In the rows, 128 means zero.
Each row has a class, written as a number after it; each block has new classes, again numbered from 0 up.
[144 102 191 188  87  73 125 160 101 113  89 120 144 111 124 128 214 110
 135  80 143 186 143 135 131  98 101 141 124 191 115  64 182 126 112] : 3
[173 120 107 156 111 147 102 153 135 120 110 111 115 134 140 120  97 114
 136 130 151 103 126 116  46 127 147 170 115 109 108  48 163 125 141] : 8
[102 126 177 164  86 145 106 124 150 143 209  56 136  99 152 131 121 107
 125 103 137 103 125 165 139 137 108  80  49 112  91 106 125  81 126] : 9
[120 130 177 168 105 130 102 108 131 144 187  40 146 105 157 107 122 115
 130  90 144  93 118 171 161 134 106  81  67 109  88 121 133  87 125] : 9
[121 122 170 190  87  79 138 139 106 104 117 108 139 108 123 133 209 125
 125  90 174 177 138 155 132 104 102 137 142 139 126  73 185 138 126] : 9
[145 165 180 167  43  77 106 135 113  93  64  98 118  98 120 138 209 123
 125  70 164 169 126 124 116 101 103 134 137 169 132  54 155 117 108] : 6
[134 128 168 176  66  80 125 146 117  93  84 117 123  99 124 144 221 123
 130 101 156 189 126 123 119 100 115 142 135 165 121  33 178 128 109] : 5
[121 114 187 181  76 143  92 140 144 121 162  63 141 116 167 115 141 124
 112 101 134 104 124 152 111 136 114  68  68 130 123 119 136  87 106] : 7
[150 133 128 145  82 135  79 142 135 144  89 103  96 131 121 111 133  95
 125 121 139  91 124 118  96 154 128 157 125 155 108  69 150 129 138] : 6
[125 138 204 171  65 137  81 125 144 150 169  73 135 112 160 113 136 118
 134  90 129 103 125 144 128 136 116  92  57 118 106 103 131  92 103] : 6
[106 128 182 157  81 137 101 129 135 136 214  73 130 103 151 124 118 110
 117 111 127 116 110 152 130 143 126  84  36 114  90  85 133  69 113] : 5
[128 142 168 169  59  65  97 152 116 107  80  96 127 101 126 134 199 125
 138  84 168 159 139 128 123 109 101 144 141 181 129  33 171 121 109] : 2
[144  99 111 162 143 145 114 128 129 127 112 107 129 134 124 114 121 107
 130 134 143  97 133 134  91 134 142 158 135  95 116  66 162 131 151] : 7
[124 126 190 182 138 138  91 109 138 142 178  57 146 123 128 104 101 109
 130  96 117  94 107 172 152 139 107  86  76 122  93 114 121  87 124] : 1
[151 134 116 143  91 148 103 137 138 135 120 106 101 118 111 117 124  91
 121 129 139  89 124 119  89 145 135 151 104 119  98  82 169 130 164] : 9
[152 148 189 185  68  76 106 151 113  94  65  99 132 103 113 149 209 109
 129 102 180 176 137 114 126 102 100 139 130 181 135  54 177 121 103] : 4
[136 135 192 196  99  76 128 144  97  91  90 113 138 113 104 128 206 101
 135  90 177 194 136 131 132  98 111 147 137 155 132  53 187 145 112] : 4
[158  72  99 164 156 136 106 121 124 114  89  91 123 138 112  93 114  88
 119 119 142  96 129 148 105 131 160 161 141 109  88  81 168 138 160] : 7
[171 114 116 173 120 151 109 149 139 119  83 124 114 149 115 124 111 109
 141 142 137  97 127 128  59 133 137 170 113 148 110  85 164 132 142] : 1
[114 128 190 164  71 144  83 134 154 146 192  66 133 104 164 111 122 116
 129  99 126  96 121 152 127 150 108  78  67 125 122  96 127  86  99] : 2
[174 147 120 162 113 146  95 153 136 119  76 119 115 128 126 120 116 110
 133 142 164 105 122  96  55 139 129 168 111 136 121 102 167 129 131] : 4
[140 129 111 133  89 148  94 137 143 137 119 102 106 128 116 104 121  95
 136 135 137  90 122 114  97 148 140 154 115 149 121  59 164 133 143] : 0
[132 163 165 162  55  79 123 139 112  84  87  83 125  92 115 147 202 121
 118  74 168 169 128 128 118 105  92 126 130 157 130  69 170 120 135] : 9
[111 132 184 160  65 132  90 122 141 143 196  60 136 103 166 122 149 115
 109 105 123 111 107 133 130 150 120  83  48 109  97 105 134  84 111] : 5
[167 137 121 161 106 150  98 140 133 127  88 122 107 137 122 112 120 118
 141 115 152 101 123 124  74 134 134 173 130 132 106  98 157 130 131] : 6
[132 138 169 178  76  75 114 136 106  75  80  69 129 113 113 125 213 113
 112  80 163 162 133 140 124 100 110 121 150 171 133  62 163 121 112] : 7
[115 101 175 152  81 136  95 140 140 140 200  72 142 115 163 126  91 110
 122 111 135 112 134 155 117 132 126  77  54 123 104  62 117  81 104] : 8
[111 119 169 183 103  78 136 127 111  98 131 105 139 112 114 115 203 121
 143  93 160 187 132 154 144  98 123 146 149 143 143  41 190 148 112] : 0
[128 120 194 203 100  75 125 139  96  92  86 105 142 121  99 123 190  96
 134  83 171 193 142 145 144 101 109 150 138 152 129  48 189 146 114] : 4
[111 120 173 163 104 142 102 107 140 141 204  49 148 119 154 100 113 119
 145 103 132  99 120 168 158 128 131  89  66 127  99 113 133  94 103] : 0
[153  86 109 164 156 129 120 119 130 121 131  98 112 119 105  94 121  78
 110 125 144 117 117 163 115 135 149 157 129  95  85  85 170 139 172] : 9
[118 104 210 169  98 133 100 140 137 158 214  85 147  97 147 128 115  95
 128 108 108 123 132 152 135 136 108  89  29 128 102  72 134  63 114] : 3
[111  50 177 175 129 128 102 153 143 133 230  84 146 116 161 110 113  96
 119 121 135 141 130 168 116 133 147  84  63 112  89  80 144 110 111] : 8
[139 124 107 134 111 144 103 125 140 127 130  99 102 127 111  98 123  93
 125 130 135 100 114 123 115 147 146 149 127 137 115  84 161 138 144] : 0
[167 136 132 143 106 129 101 138 115 138 114 127 104 110 109 104 127  87
 103 119 130 100 114 111  97 148 124 145 107 146 112  90 168 109 138] : 3
[115 116 186 169  73 137  91 128 153 147 198  69 144 113 165 102 128 117
 131 113 126 112 120 149 121 139 127  90  47 112 128  84 145  94 112] : 0
[134 100  98 138 133 126 101 137 141 153 138 104 124 120 139 102 122  95
 129 147 144  86 130 132  91 160 137 176 128  91 138  50 153 130 149] : 2
[152  94 129 152 130 130 122 145 110 149 126 133 135 124 125 109 122  93
 127 127 129 114 133 130  90 141 127 157 110 133 115  69 163 119 142] : 3
[107 127 161 179  81  76 132 135 112 100 119 105 132 115 120 122 210 122
 135  96 164 180 133 150 134 103 116 147 146 160 145  38 179 141 113] : 0
[159 139 111 142 108 148  88 128 139 133  85 110 105 134  93 118 104  86
 115 129 126  78 112 102  78 153 130 152 119 141 100  80 142 126 159] : 1
[161 132 111 156  99 151 109 137 134 125 103 116 110 130 131 120 125 110
 131 126 142 104 111 110  78 139 141 172 104 107  96  72 169 122 144] : 5
[152  88  97 154 146 136 118 128 133 122 121  96 118 125 114 108 115  90
 121 127 147 108 126 150 106 138 145 162 124 108  84 102 170 138 170] : 9
[107 118 174 158  76 130 103 126 149 143 197  50 134 100 162 140 116 106
 126 109 140 117 129 152 136 138 110  82  42 115  90  92 123  83 128] : 9
[109  79 180 180 130 127 100 142 143 145 203  86 144 121 139 127 120  99
 126 131 124 125 123 164 119 141 131  89  55 143  81  97 129  96 126] : 1
[132 123 216 187  90 132  87 130 131 147 187  83 147 101 148 106 130 109
 107  81 110 112 116 151 137 142  98  85  47 118 109 122 151  70 108] : 3
[164 125 106 143 117 145  94 147 142 133 106 118 112 122 129 112 108 115
 138 137 153  86 124 119  79 147 131 168 131 121 124  78 162 121 137] : 2
[163 130 105 145 123 145 102 146 138 116 116 113 101 123 118 104 108 112
 132 136 153  93 120 134  78 143 133 158 140 141 126  93 156 121 121] : 2
[148 131 110 135  90 141  99 137 132 139 118 100 104 121 117 112 124  88
 113 126 144  84 122 113  94 154 133 150 103 119  97  91 170 132 169] : 9
[135 128 209 180  77 129  94 131 128 146 180  80 145 106 156 106 133 105
 105  82 115 115 116 142 125 143  97  87  46 116 119 114 142  74 111] : 3
[129 100 162 176  79  71 128 156 100  86  82 117 137 121 137 122 190 129
 131  79 174 182 144 149 122  87 122 129 150 178 123  49 175 147  93] : 8
[162 122 115 143  96 141  92 150 131 131 118 105 103 130 129 104 108  93
 122 129 146  96 120 115  68 138 145 142 124 142 100  45 148 130 131] : 8
[121 106 161 174  73  68 112 158 117 103  88 105 133 110 133 128 210 125
 139  93 170 165 147 151 131 103 112 141 147 194 126  56 171 133  95] : 2
[125 131 199 173  75 137  81 133 144 139 159  59 152 110 154 124 131  98
 126 105 137 110 128 125 121 143 109  92  46 120 116 105 136  95 112] : 4
[104 123 179 172  97 139  92 120 139 128 174  60 136 108 151 118 120 118
 114  96 138 102 120 156 136 134 115  68  77 125  99 106 123  82 107] : 7
[148 115 118 145 118 134 111 135 128 142 112 115 123 132 127 126 123 109
 147 138 145 111 137 128  90 139 134 173 131 119 124  57 146 128 141] : 6
[149 129 194 186  75  62 122 150  94 112  74 124 143 104 119 130 210 117
 127  70 156 180 137 132 139  93  92 143 124 181 120  54 180 109 111] : 3
[128 115 175 191  86  77 116 141 105  90  66  95 135 124 125 125 208 125
 129  77 166 169 139 142 144  96 107 126 154 173 119  66 176 138 111] : 7
[115 118 195 176  98 139  88 130 142 142 173  67 146 110 135 131 104  91
 132 113 138 117 132 147 135 136 115  97  48 124  99  78 129  83 114] : 4
[138  91 104 155 135 136 118 134 135 138 108 122 124 143 122 117 118  95
 125 148 137  99 128 129  86 149 137 158 122 130 115  84 146 146 146] : 1
[135 130 166 166  85  80 105 144 129 106  92 105 128  90 117 133 197 116
 138  96 162 156 134 134 129 108 104 144 150 157 139  28 167 121 112] : 2
[127 135 180 161  80 144  83 134 140 135 188  67 139 121 162 107  95 118
 116  92 140  96 116 140 120 139 112  81  67 110 110 100 126  88  98] : 8
[103 112 177 158  79 135 100 125 143 140 197  71 133 101 155 133 119 106
 119 113 128 116 117 151 141 142 122  90  41 115  91  70 127  72 108] : 5
[118 120 187 169 112 142  74 126 151 152 193  59 141 111 144  98 105 113
 142 100 121  88 123 165 147 142 113  96  80 123 101  97 131  88 106] : 2
[164 142 119 149  94 143  87 138 140 129  83 105  97 131 101 123 119  88
 116 133 133  77 114 113  84 149 129 149 110 161 102  75 146 115 147] : 1
[109 113 173 155  84 130 104 130 144 147 201  59 143  99 157 136 111 106
 123 116 144 106 131 160 137 140 109  84  43 111 101  87 127  75 130] : 9
[142 170 180 167  57  71 109 134 114  89  70 102 120  93 116 139 207 126
 127  70 162 175 125 123 109  99 105 142 134 152 136  47 159 116 118] : 6
[144 183 187 180  69  71 101 131  98  80  72  75 129  99  99 128 188 103
 118  74 173 166 124 118 117 108  99 139 122 155 139  56 177 115 115] : 4

A new block, with new classes numbered from 0.
[102 130 124 122 116 128 125 132 113 104 135 150 145 165 120  92 117 156
 140 117  99 119 128 130 132 138 147 133 114 127 146 125 116 129 158] : 8
[128 147 133 122 150 127 137 121 110 118 122 146 114 148 125 132  98 141
 118 126 146 129 151 160 144 128 144 151 137  29 131 136 154 138 151] : 12
[123 114 117  90 138 126 129 109 122 114 132 151 113 160 138 129 123 147
 124 126 165 124 142 136 120 155 183 111 132  95 128 142 146 125 150] : 4
[111 119 119 138 120 131 140 119 169 120 139 110 154 154 156 117 105 128
 226 118  87 142 104 122 133 156 175 143 147 130 178 120 105 149 141] : 1
[157 149 149 142 171 129 155 130 107 143 111 142 114 161 142 145  76  99
 150 142 178 140 160 151 139 121 157 100 145  50 109 149 143 135 148] : 5
[143 119 143 123 151 138 140 116 101 141 131 157 105 159 126 136 101 140
 126 151 174 130 135 172 132 121 146  98 144  79 124 126 138 124 149] : 2
[109 125 121 100 125 121 131 132 130 110 135 134 157 135 108 101 152 154
 121 120 120  97 128 119 126 147 164 107 109 131 142 143 109 137 149] : 9
[122 146 113 101 126 120 108 132 119 149 103 115 127 122 112 170 111 122
  96 110 152 104 134 150 121 114 125 104 136 141 113 114 134 121 102] : 12
[108 154 129  95 134 124 130 142 122 113 120 145 154 146 114 110 160 157
 134 111 129 101 137 128 128 135 146 121 110 112 147 133 117 132 145] : 2
[105 146 116 106 137 135 131 117  85 138  99 131 106 110 114 129  88 158
 107 124 142 110 147 182 142 117 132 130 134  62 109 120 161 131 137] : 0
[116 142 133 102 133 142 139 126 128  99 125 142 165 145 121  98 158 162
 142 129 103 122 128 129 123 123 144 129 103 106 157 133 120 135 151] : 7
[110 136 137 158 114 115 106 109 122 151 127 119 127 129 125 126  91 129
 141 103 144 131 123 138 126 120 125 112 128 185 146 104 119 130 125] : 8
[134 174 152 175 144  92 136 127 135 145 130 123 108 142 127 125 130 124
 125 121 158 161 127 133 129 108 105  99 139 133 134 117 129 136 135] : 2
[114 142 107 108 114 119 112 132 112 140 112 122 129 131 124 164 134 124
 105 117 145 110 133 129 114 119 125 125 122 145 115 110 121 115 117] : 3
[144 122 106  97 116 162 135 114 131 153 104 135 119 120 122 144  96 104
 153 144 171 105 123 153 133 112 140  60 149 139  73 139 111 135 102] : 7
[108 152 112 104 137 133 137 112 135 114 121 138 167 147 131 100 125 153
 128 114 133  97 118 142 127 132 158 110 108 109 154 138 125 139 164] : 10
[124 126 114 102 139 119 126 106  87 106 128 172 114 155 120 150  89 128
 137 137 176 107 165 145 109 143 180 113 137  26 110 136 144 135 166] : 4
[122 166 122 160 142 131 132  83 138 154 149 121 100 121 129 129  84 120
 120 125 142 137 119 137 134 109 122  97 136 180 139 110 121 126 129] : 11
[119 140 103 109 117 115 111 121 124 143 114 135 126 112 120 156 134 126
 114 131 151 104 130 148 119 127 123 120 122 124 124 114 123 114 117] : 10
[124 116 128 113 140 135 135  97 110 115 131 160 136 152 123 145  99 133
 139 108 149 116 154 154 119 117 165 129 131  61 120 124 138 140 145] : 7
[132 130 138 114 148 113 110 132 114 128 111 130 121 134 126 147 117 137
 141 123 144 114 145 141 124 143 152 138 131  51 133 117 163 125 141] : 1
[119 132 151 120 136 137 105 132  84 133 137 159  98 142 108 121 108 129
 145 160 124 132 167 171 130 125 121 150 127  76 125 119 151 123 140] : 8
[124 138 120 134 127 119 133 114 135 164 143 126 112 127 144 124  82 138
 134 132 172 142 106 130 138 116 119 126 133 146 150 127 130 114 111] : 1
[ 96 153 111 103 123 141 122 113 128 107 126 152 136 136 121 100 133 154
 120 115 125  94 129 136 121 143 158 111 111 103 135 140 117 138 158] : 6
[115 159 130 149 128 126 130 116 118 162 130 110 120 128 133 112  97 146
 106 121 162 145 105 129 141  99  92 114 126 183 123 110 135 121 125] : 3
[116 117 100 104 116 107 122 132 119 145 113 123 123 115 108 163 132 133
 101 125 139 112 135 139 125 130 122 117 131 131 123 114 115 114 110] : 9
[140 165 124 150 141 120 151 107 116 165 157 112 124 134 145 102 104 119
 114  93 170 154 128 159 141 106 120 100 138 168 108 136 118 118 124] : 0
[102 149 109 109 134 123 130 120 116 117 132 122 160 132 123 106 128 153
 116 103 115  94 133 136 129 128 144 110 114 134 122 130 110 129 144] : 0
[108 156 131  99 134 120 113 121 101 140 124 154 105 119 105 132 124 148
 132 144 164  98 148 161 131 137 148 120 127  73 131 128 132 127 138] : 2
[110 152 132 105 131 155 135 117 120 106 123 140 139 133 112 102 147 158
 137 140 112 103 132 154 131 145 146 130 108  93 147 144 120 133 160] : 6
[127 114 136 143 117 128 110 118  97 152 147 138 124 140 123 122 105 133
 114 137 181 133 120 140 113 124 113  96 129 190 125 111 131 102 132] : 4
[132 134 144 130 150 126 124 133 108 128 135 142 126 168 120 128 130 136
 133 138 158 131 144 129 124 129 147 133 123  90 131 122 139 123 157] : 3
[122 134 137 139 128 111 113 124 146 160 143 126 128 133 145 120 111 114
 115 116 174 141 112 135 130 121 129 111 140 173 136 131 132 132 110] : 12
[116 139 109 100 120 124 114 129 124 139 113 143 118 126 113 152 138 129
 104 114 155 108 134 136 117 129 128 115 124 134 111 126 125 115 111] : 6
[120 140 136 122 131 145 109 137 123 105 131 133 152 151 115 111 142 136
 127 123 102  98 141 132 121 136 143 118 119 116 132 124 123 135 155] : 12
[112 151 126 109 134 144 134 128 102 103 127 147 151 141 121 102 148 156
 146 130 105 118 149 125 125 132 164 123 106 110 147 132 104 128 152] : 0
[119 152 143 116 140 134 130 142 125 117 123 146 141 160 119 110 150 139
 132 136 126 102 136 139 126 131 147  96 122 123 139 135 113 133 153] : 2
[125 104 128 115 132 118 119 119 104 133 133 162 119 146 111 128 110 137
 101 154 169 107 120 153 117 127 147 129 122  75 122 127 167 122 146] : 10
[137 149 109 124 157 151 144  99 139 155 139 153 133 145 152 129  67  93
 185 131 175 107 142 171 155 146 171  88 161 112 123 142  90 134 150] : 11
[105 140 132 110 128 116 146 116 161 136 153 142 151 176 168  73 151 115
 183 152 160 148 113 144 140 155 143 132 131 110 161 165 115 143 149] : 2
[123 149 119 116 139 144 151 120 107 105 130 151 135 147 114 102 114 152
 114 155 107 116 110 136 136 126 146 107 116 112 134 133 130 126 164] : 11
[154 139 140 128 153 129 142 129 113 157 131 158 106 158 120 142  91  95
 133 155 180 115 133 174 130 122 169 116 149  90 124 142 144 121 134] : 10
[140 141 131 131 153 141 150 123 107 135 111 164  99 166 122 151  83 112
 136 119 165 139 153 161 129 115 153 126 152  53 118 131 148 133 141] : 6
[119 138 110 105 123 121 115 127 121 140 100 134 120 124 116 159 132 128
 105 110 153 109 132 140 115 129 124 117 127 125 119 117 128 115 114] : 6
[132 154  88  91 110 128 140 151 123 135 123 109 146 137 102 124 126 114
 211  97 115 152 131 141 133 128 132 100 140 145  93 128  98 140 105] : 8
[139 118 132 132 145 106 138 109 130 126 142 151 120 160 136 127 115 127
 103 121 165 126 133 154 126 124 146 125 138  66 114 136 145 128 147] : 7
[115 136 103 106 121 108 117 128 107 134 106 124 134 125 121 161 138 128
 108 109 137 113 143 132 115 123 134 114 124 134 110 112 119 113 109] : 0
[114 136 108 107 116 126 113 120 121 137 106 142 115 123 117 158 127 131
 100 118 152 105 130 137 114 129 131 109 125 135 118 119 120 114 115] : 6
[107 131 118 106 121 132 127 115 130 106 131 153 170 138 130 101 145 141
 139 133 130  90 126 129 126 143 149 140 100  97 149 143 118 134 158] : 10
[137 127 157 113 126 131 128 151 121 156 127 116 129 178 114 127 145  84
 161 194 155 147 107 142 116 123 133 109 136 164 111 140 148 127 114] : 3
[125 148 132 113 139 139 141 126 108 115 117 144 143 154 126  99  92 143
 139 136 122 105 124 139 139 127 161 104 120 113 142 143 116 135 157] : 8
[129  97 155 132 152 110 115 103 136 120 132 159 125 161 137 154 119 118
  94 126 166 103 145 146 101 120 177 116 130  81 142 128 149 137 147] : 7
[109 142 102 112 111 120 116 131 113 137 107 120 124 122 121 158 119 131
 115 128 131 107 140 135 121 133 126 107 118 134 115 118 112 114 120] : 5
[126 126 148 156 125 123 120  99 138 160 145 121 126 138 130 125 112 122
 117 124 163 135 112 156 119 107 121 100 132 187 140 114 125 122 122] : 7
[129 110 140 146 135 110 133 143 153 173 162 120 122 157 145 119 140  99
 145 132 166 167 121 137 127 118 129 133 144 200 145 133 118 115  91] : 0
[132 112 134  94 146 127 139 144 111 136 120 152 122 160 132 136 108 120
 134 141 183 126 142 160 124 134 161 124 145  88 126 148 162 130 134] : 4
[146 111 143 126 155 138 156 148 145 144 127 157 130 197 139 100 111 104
 151 157 184 133 118 159 147 143 142 115 153  86 118 165 138 128 147] : 6
[128 103 119 157 114 117 108 108 135 134 133 121 108 142 125 132  84 112
 151 129 135 111 119 141 122 141 146  96 148 132 114 112 113 137 142] : 8
[133 133 146 171 144 143 131 125 137 162 128 120 109 141 146 131  92 128
 127 138 158 148 133 133 133 111 119  92 131 177 153 116 114 117 129] : 5
[116 139  97 104 117 115 117 115 128 146 111 134 128 113 123 160 119 123
 109 126 154  97 124 148 119 123 132 113 125 130 123 118 122 119 115] : 10
[119 132  99 106 124 114 122 120 121 137 124 135 128 121 113 160 122 125
  99 122 142 104 122 135 122 126 130 115 125 149 117 116 125 114 114] : 11
[138 146 133 106 163 111 133 130 125 150 107 136 111 128 132 159  80 116
 112 132 186 120 131 157 130 112 168 111 153  62 133 143 158 146 120] : 12
[142 131 136 140 129 138 133 102 126 150 159 127 115 117 144 115 111 136
 147 130 175 159 114 121 121 125 146  89 133 200 143 128 114 121 120] : 4
[121 140 121 131 132 103 140 124 137 157 165 134 122 120 109 115 111 136
 123 131 176 147  98 139 132 114 132 103 127 178 135 135 126 130 114] : 11
[117 142 113 101 116 113 103 132 124 141 113 124 133 122 116 163 128 118
 107 113 148 106 132 135 116 125 136 113 130 144 118 120 126 124 102] : 12
[125 130 127 120 132 145 115 103  99 117 109 156 101 138 110 143 121 125
 109 122 155 106 159 135 114 128 130 141 117  49 108 124 160 125 144] : 6
[121 138 116 143 136 119 139 113 111 159 153 138 135 145 145 105  82 130
 111  90 172 136 124 149 141 111 134  96 141 170 103 128 116 118 126] : 0
[117 125  97 103 118 109 126 126 119 142 110 120 126 120 112 161 131 132
 107 115 137 111 139 137 129 134 121 122 130 127 123 115 113 111 113] : 9
[135 116 134 127 150 142 147 112 109 143 119 149 112 173 124 143  73 131
 128 142 160 122 139 197 135 115 147 131 153  55 136 121 147 122 151] : 7
[137 112 110 112 120 150 130 126 122 125 174 157 100 134  98 112 159 138
 201 131 136 161 148 119 134 155 134 168 129  79 108 131 113 115 118] : 6
[124 117 142 169 127 129 129  92 158 153 138 110 126 139 138 125 113 122
 124 138 157 140 104 149 120 111 114 115 125 175 163 114 136 132 133] : 10
[130 141 134 124 145 127 133 112 107 129 110 171  96 156 128 133  90 126
  95 155 170 115 125 150 121 126 163  97 137  69 121 141 146 127 154] : 6
[128 135 108 128 115 149 120  87 119 143 139 134 106 120 132 146  95 119
 173 115 170 134 146 122 116 134 156  93 140 163 125 116 102 124 121] : 4
[127 152 135 151 128 107 118 103 149 161 153 126 106 130 129 120 131 118
  94 116 187 134 115 133 120 122 117  89 125 188 123 135 116 117 118] : 6
[120 163 131 140 135 116 129 117 131 170 137 128 107 121 132 129 102 131
 120 117 180 129 124 164 135 110 120  93 143 160 138 122 116 128 120] : 2
[109 128 109 163 112 126 130 100 138 164 140 100 119 128 145 130  82 129
 137 103 153 152 115 126 129 115 104 113 129 183 137 106 117 122 116] : 5
[115 126 107 109 112 114 110 143 117 147 109 125 126 122 120 166 126 124
 114 125 154 103 141 130 118 134 129 114 119 141 118 121 114 109 107] : 5
[126 142 124 119 136 143 143 132 128 120 122 140 152 149 120 111 114 141
 129 116 120 104 124 148 130 113 146 104 129 122 132 129 112 133 147] : 7
[123 137 110 113 123 116 118 121 136 145 114 132 133 117 127 151 127 117
 116 129 155 102 123 140 121 123 129 114 126 136 124 123 124 122 116] : 10
